Below is a small trained network, with its code and all its weights. Each question gives an input and a target symbol and asks what happens when units are switched off, that is, made to give their printed mean instead of their output.

import numpy as np


def w(rows, s, z=0):
    codes = np.array(rows[::2]) - 128.0
    scale = np.full(codes.shape[1], s)
    scale[-1] = z or s
    return codes * scale


def norm(h):
    return h / np.sqrt((h * h).mean(-1, keepdims=True) + 1e-5)


def softmax(a):
    e = np.exp(a - a.max(-1, keepdims=True))
    return e / e.sum(-1, keepdims=True)


def log_softmax(a):
    a = a - a.max(-1, keepdims=True)
    return a - np.log(np.exp(a).sum(-1, keepdims=True))


def net(x, mask):
    ids = ['αγδεζηξπω'.index(c) for c in x.split()]
    T = len(ids)
    res = E[ids] + P[:T]
    u = 0
    for l in range(3):
        r = norm(res)
        for j in range(2):
            rows = slice(2 * j, 2 * j + 2)
            q, k, v = (r @ M[l][rows].T for M in (Q, K, V))
            z = softmax(np.where(np.tri(T) > 0, q @ k.T / 2**0.5, -1e9)) @ v
            o = O[l][rows]
            res = res + np.where(mask[u + j], z, o[:, -1]) @ o[:, :-1]
        u += 2
    return log_softmax(norm(res)[-1] @ U[:, :-1].T + U[:, -1])


Q, K, V, O = {}, {}, {}, {}
E = w([
[122,111,67,48,145,96,122,102,118],'α',
[94,116,69,94,103,135,167,127,101],'γ',
[104,133,55,98,122,150,148,123,102],'δ',
[106,61,105,88,143,153,141,156,137],'ε',
[128,99,102,181,157,168,189,141,92],'ζ',
[152,119,123,97,172,185,82,141,83],'η',
[253,112,122,154,72,226,154,129,248],'ξ',
[148,72,198,68,116,139,117,122,59],'π',
[138,58,72,162,63,57,27,181,83],'ω',
],0.0012)
P = w([
[2,100,151,134,167,96,84,54,176],'0',
[19,52,113,160,163,162,126,70,117],'1',
[67,66,121,170,163,162,120,81,106],'2',
[94,93,102,162,139,160,150,99,98],'3',
[120,94,102,156,125,158,157,124,97],'4',
[137,109,97,143,115,156,158,136,95],'5',
[165,123,100,137,109,155,162,152,87],'6',
[186,124,102,126,106,151,159,174,91],'7',
[213,137,112,121,94,141,156,184,87],'8',
[238,145,114,120,94,140,166,195,87],'9',
[250,147,108,118,95,141,184,199,91],'10',
],0.00081)
Q[0] = w([
[82,189,161,140,170,140,147,60,174],'0.h1',
[75,195,188,162,193,136,140,56,184],'0.h1',
[154,185,238,176,117,86,4,80,154],'0.h2',
[236,144,28,19,43,82,184,220,138],'0.h2',
],0.0027)
K[0] = w([
[68,102,108,107,181,106,108,99,107],'0.h1',
[60,109,90,114,181,100,105,101,94],'0.h1',
[39,56,105,108,159,89,175,85,175],'0.h2',
[254,222,131,139,69,158,133,120,194],'0.h2',
],0.0038)
V[0] = w([
[105,172,134,97,140,147,146,77,147],'0.h1',
[193,146,104,128,93,186,170,61,255],'0.h1',
[108,150,116,82,200,137,107,160,55],'0.h2',
[89,124,101,98,140,18,160,137,79],'0.h2',
],0.002)
O[0] = w([
[154,148,136,121,95,110,92,163,79,2],'0.h1',
[255,174,118,209,96,160,144,114,171,100],'0.h1',
[55,108,88,56,93,156,92,165,110,91],'0.h2',
[129,110,101,25,50,76,150,141,166,23],'0.h2',
],0.0019,0.00053)
Q[1] = w([
[139,29,32,61,91,201,163,110,98],'1.h1',
[170,23,53,54,110,180,148,129,86],'1.h1',
[153,113,127,162,87,130,153,188,143],'1.h2',
[213,26,58,84,143,255,216,155,21],'1.h2',
],0.0053)
K[1] = w([
[255,137,163,185,112,175,127,151,135],'1.h1',
[252,143,156,167,95,160,120,126,149],'1.h1',
[184,133,117,149,87,100,93,170,137],'1.h2',
[210,129,97,97,144,72,129,132,103],'1.h2',
],0.0065)
V[1] = w([
[148,103,167,179,190,173,220,167,147],'1.h1',
[128,88,139,93,175,97,68,155,56],'1.h1',
[114,146,198,118,84,152,165,202,127],'1.h2',
[121,144,117,68,253,107,178,79,125],'1.h2',
],0.0024)
O[1] = w([
[87,72,98,54,187,66,144,212,133,196],'1.h1',
[217,127,86,190,171,204,125,92,146,136],'1.h1',
[70,61,81,64,26,165,98,130,117,9],'1.h2',
[84,138,181,138,154,6,133,229,193,123],'1.h2',
],0.0017,0.0012)
Q[2] = w([
[143,87,105,132,151,180,107,94,77],'2.h1',
[48,238,254,181,115,67,27,76,217],'2.h1',
[175,17,122,122,213,202,169,212,91],'2.h2',
[152,189,221,223,125,78,86,126,195],'2.h2',
],0.0064)
K[2] = w([
[194,127,44,155,72,116,91,176,73],'2.h1',
[3,113,137,149,140,119,126,57,153],'2.h1',
[201,134,161,134,104,83,132,157,96],'2.h2',
[10,177,121,114,145,95,130,71,121],'2.h2',
],0.0061)
V[2] = w([
[150,89,129,176,103,70,17,166,110],'2.h1',
[93,91,65,197,41,65,119,156,125],'2.h1',
[144,60,214,102,99,142,162,101,173],'2.h2',
[127,143,174,107,111,83,148,121,2],'2.h2',
],0.0028)
O[2] = w([
[150,63,3,149,128,138,73,144,82,246],'2.h1',
[195,88,128,161,106,83,106,157,77,250],'2.h1',
[182,85,123,98,126,152,189,90,166,117],'2.h2',
[70,119,114,147,190,92,142,40,95,63],'2.h2',
],0.0046,0.0012)
U = w([
[105,210,179,162,78,121,96,116,94,103],'α',
[112,159,103,80,80,86,67,78,202,25],'γ',
[182,58,54,178,124,136,68,133,67,253],'δ',
[73,107,160,107,205,25,166,213,120,113],'ε',
[28,185,101,113,159,229,82,161,142,102],'ζ',
[115,144,174,136,44,64,150,78,99,38],'η',
[180,179,148,191,178,151,146,131,159,9],'ξ',
[104,85,115,113,195,176,185,3,133,161],'π',
[187,97,176,73,52,183,172,184,193,200],'ω',
],0.0055,0.0011)

Each question gives the input, a string of symbols that net reads in full, and the target symbol t.
The units are the heads (2 rows each of Q, K, V and O). Each row of codes is followed by its name. A weight is (code - 128) times the scale printed after its matrix; where a second scale follows, it is the last column's (O and U).
mask holds one flag per head, layer by layer. A switched-off head (its flag False) gives its mean, the last column of its rows in O, instead of its output. The means were averaged over made-up inputs and are rounded, as every weight is.
A unit's drop is (log p(t) with every unit on - log p(t) with that unit switched off) / (log p(t) with every unit on - log p(t) with every unit switched off).
The circuit of an input: a set's keep is (log p(t) with only the set's units on - log p(t) with every unit switched off) / (log p(t) with every unit on - log p(t) with every unit switched off). Starting from all 6 units, units are removed one at a time, each time the one whose removal leaves the highest keep (on an exact tie, the one counted first), for as long as the keep stays at least 0.8.
units of the circuit, in order: the units of the circuit, biggest drop first
which heads matter: for each layer, one digit per head in row order, 1 if its drop is at least 0.15 and else 0, layers parted by /
input γ δ η ζ, target ζ: units of the circuit, in order => (2.h1, 1.h1, 2.h2)
input α ω ε γ ζ α ξ ε δ γ, target ω: units of the circuit, in order => (2.h2, 2.h1)
input δ ε γ α, target ω: which heads matter => 01 / 11 / 11
input δ π γ ε δ δ α δ ξ π, target ω: which heads matter => 01 / 11 / 11
input ω ε π η π α, target π: units of the circuit, in order => (2.h2)
input γ ξ ζ ω ζ α α δ, target ε: units of the circuit, in order => (1.h2, 1.h1)
input γ ω ω γ ε π η α, target π: units of the circuit, in order => (2.h1, 2.h2)
input ω ε η η δ α ω ε γ π ζ, target π: units of the circuit, in order => (2.h2, 2.h1)
input ε ξ ε ξ α, target ξ: units of the circuit, in order => (0.h1, 2.h1)
input γ α ξ ε δ ξ δ, target ξ: which heads matter => 11 / 00 / 10
input η γ ζ ζ, target ε: which heads matter => 00 / 01 / 10
input α γ α, target η: which heads matter => 11 / 11 / 10
input η ξ ω ζ α ξ, target ξ: units of the circuit, in order => (0.h2, 2.h1, 1.h2)
input π ω δ η ε, target ζ: units of the circuit, in order => (2.h1)
input η ε δ, target ζ: which heads matter => 10 / 10 / 10
input γ ω α ω ε ω ε η ζ, target ζ: units of the circuit, in order => (2.h1, 2.h2)
input ε γ ω η δ ε, target ζ: which heads matter => 10 / 10 / 11
input ζ π ε, target π: which heads matter => 00 / 10 / 11
input α ω γ ω ε ε ε, target ω: units of the circuit, in order => (1.h1, 0.h2, 2.h1)
input ω ω α γ γ, target η: units of the circuit, in order => (2.h1, 0.h2, 1.h1, 0.h1)
input ζ ξ δ, target ω: units of the circuit, in order => (2.h2)
input γ γ ω ε ω α α ξ δ, target ω: which heads matter => 00 / 10 / 11
input π ζ ζ η α π ω ξ η, target ω: which heads matter => 11 / 10 / 11
input α ω ε δ ξ π, target ω: which heads matter => 00 / 10 / 01
input π α η γ γ ζ γ, target ε: which heads matter => 00 / 01 / 11
